Input: array([-43, -52, -10,   8, -42])
Output: -42, -43

Input:
array([[-20, -16, -51,  -3, -11],
       [ 21,   9,  48,  -1,  10]])
Output: -11, 21

Input: array([-14,  44,  27,  36,  60,  42])
Output: 42, -14

Input: array([ 14,  61,   7, -43,  14])
Output: 14, 14

Input: array([ 44, -45,  51,  -6,  -7, -39, -34])
Output: -34, 44

Input: array([-64,  -8,  40,  49, -14, -27])
Output: -27, -64

Input: array([  5, -19, -45,  58])
Output: 58, 5

Input:
array([[  3,  21,  15,  54],
       [  3, -59, -10,  -8]])
Output: 54, 3
---
[ 0.60 -1.38  1.51  0.92  1.42  1.15  1.81] -1.38
[-1.44  1.10  0.87  0.98] 1.10
[ 0.16 -0.04 -0.12 -0.14  0.00] -0.04
[ 1.09  0.71  0.62 -0.82 -0.03 -1.18 -0.38] 0.71
[-16.429  -0.780  12.257   1.020] -0.780
[-0.88  1.54 -0.21 -1.05] 1.54
[ -3.0  10.7 -10.2 -17.0] 10.7
[-0.07 16.46 -9.23  6.04] 16.46
---
5330  3490  5654  6018  7763  7420  6693  6752  3242  5405  5174  6138  6105
5431  3872  6359  6453  6443  7998  5199  6189  4783  6671  6548  5773  5772
4519  4105  6212  6635  8464  6015  7756  6555  5528  6248  6811  7027  6572
6425  3517  7015  5677  6408  6669  6325  6467  4236  6205  7707  6657  6076
5864  3818  6727  5735  6315  6866  6116  6286  3792  6181  6142  6402  6412
4808  3733  6182  6026  7071  6624  6260  6759  4076  6292  5971  6380  7108
5299  4222  6597  6640  5941  6056  6795  6930  3730  6792  5981  6092  5926
5466  3316  7000  6272  6115  6436  5879  6806  3542  6258  5257  5512  5825
4895  3991  5856  6497  6606  6596  6372  5567  4697  6236  6360  6239  6309
4911  3398  6139  6656  7011  6927  5992  6639  3616  6908  5908  6535  6446
4605  2767  6697  7152  5808  7582  8296  6196  4229  5892  6088  6450  6159
4776  4178  7555  7751  6036  7385  5878  5396  4388  5933  5656  9210  6318
| 5656

26  41  37  26  31  57
26  30  52  35  34  30
26  27  70  42  30  28
26  26  39  61  32  27
26  26  52  54  26  27
26  25  27  89  31  27
25  26  38  64  31  27
30  25  27  61  32  27
75  26  26  27  29  31
26  25  41  25  39  31
| 25

-325  -357  -263   175   -83  -392
-390  -723  -808    97   -83  -394
-321  -437  -319    83   -83  -395
 145   417   102  -306   -83   238
-337  -501  -164   107   -83  -448
-402  -399  -709     1   -83  -286
-342  -782  -727   118   -83  -389
 284   579   240  -100   -83   116
-263  -430  -258   146   -83  -409
-356  -401  -186   119   -83  -363
 254   618   270  -146   -83   114
| -146

324  598  565  556  519  601  618  581
514  440  571  453  517  484  484  540
554  414  426  435  451  410  402  418
428  520  509  506  493  521  527  514
462  517  415  508  458  482  482  440
475  491  460  489  473  481  481  468
480  480  480  480  480  480  480  480
132  742  670  649  567  749  787  704
451  536  380  522  447  484  484  418
604  318  828  367  617  490  489  706
540  428  437  444  457  425  418  431
| 425

6  5  5  4  5  5  3  5  4  4  4  4  5  6
7  3  5  5  3  2  2  6  4  1  4  3  5  3
6  5  4  3  2  4  4  2  4  3  7  5  5  5
7  2  2  7  3  2  0  6  5  0  5  2  6  3
8  4  3  4  2  4  3  3  4  5  3  5  6  6
6  5  1  3  2  6  2  2  5  4  3  3  5  9
7  5  2  3  2  6  3  2  5  4  5  5  6  8
4  4  5  4  4  4  3  3  4  5  5  3  5  5
| 3

6017  6521  7230  7098  5025  4377  5485  5039  4672  6159  7238  6157  6202  1744
2697  6443  7260  4944  4967  4602  4208  4551  3589  6761  4850  5666  2778  6136
3486  5985  7142  6281  6497  5194  4518  2816  3642  6810  6137  4526  3107  5858
6257  5283  8722  7503  4840  4056  6150  4602  5049  5921  6124  6743  6239  3139
6927  8418  6485  3863  7062  6664  3657  5541  5159  5879  6442  4665  5617  3454
4016  6494  6943  6012  6082  4268  4829  4412  3814  5463  6293  3446  2129  6521
7224  6870  7823  5420  7336  5193  5067  5128  5301  4201  6290  2943  3625  6582
7172  5396  9946  5668  5513  4871  5811  5220  5868  5189  4197  6620  5798  5871
4366  7057  6966  5828  4140  2891  5318  6900  4071  4742  6136  4490  2587  5234
7349  6064  8871  6386  5488  3595  6242  6322  5587  3731  5731  4322  4156  6086
| 4322
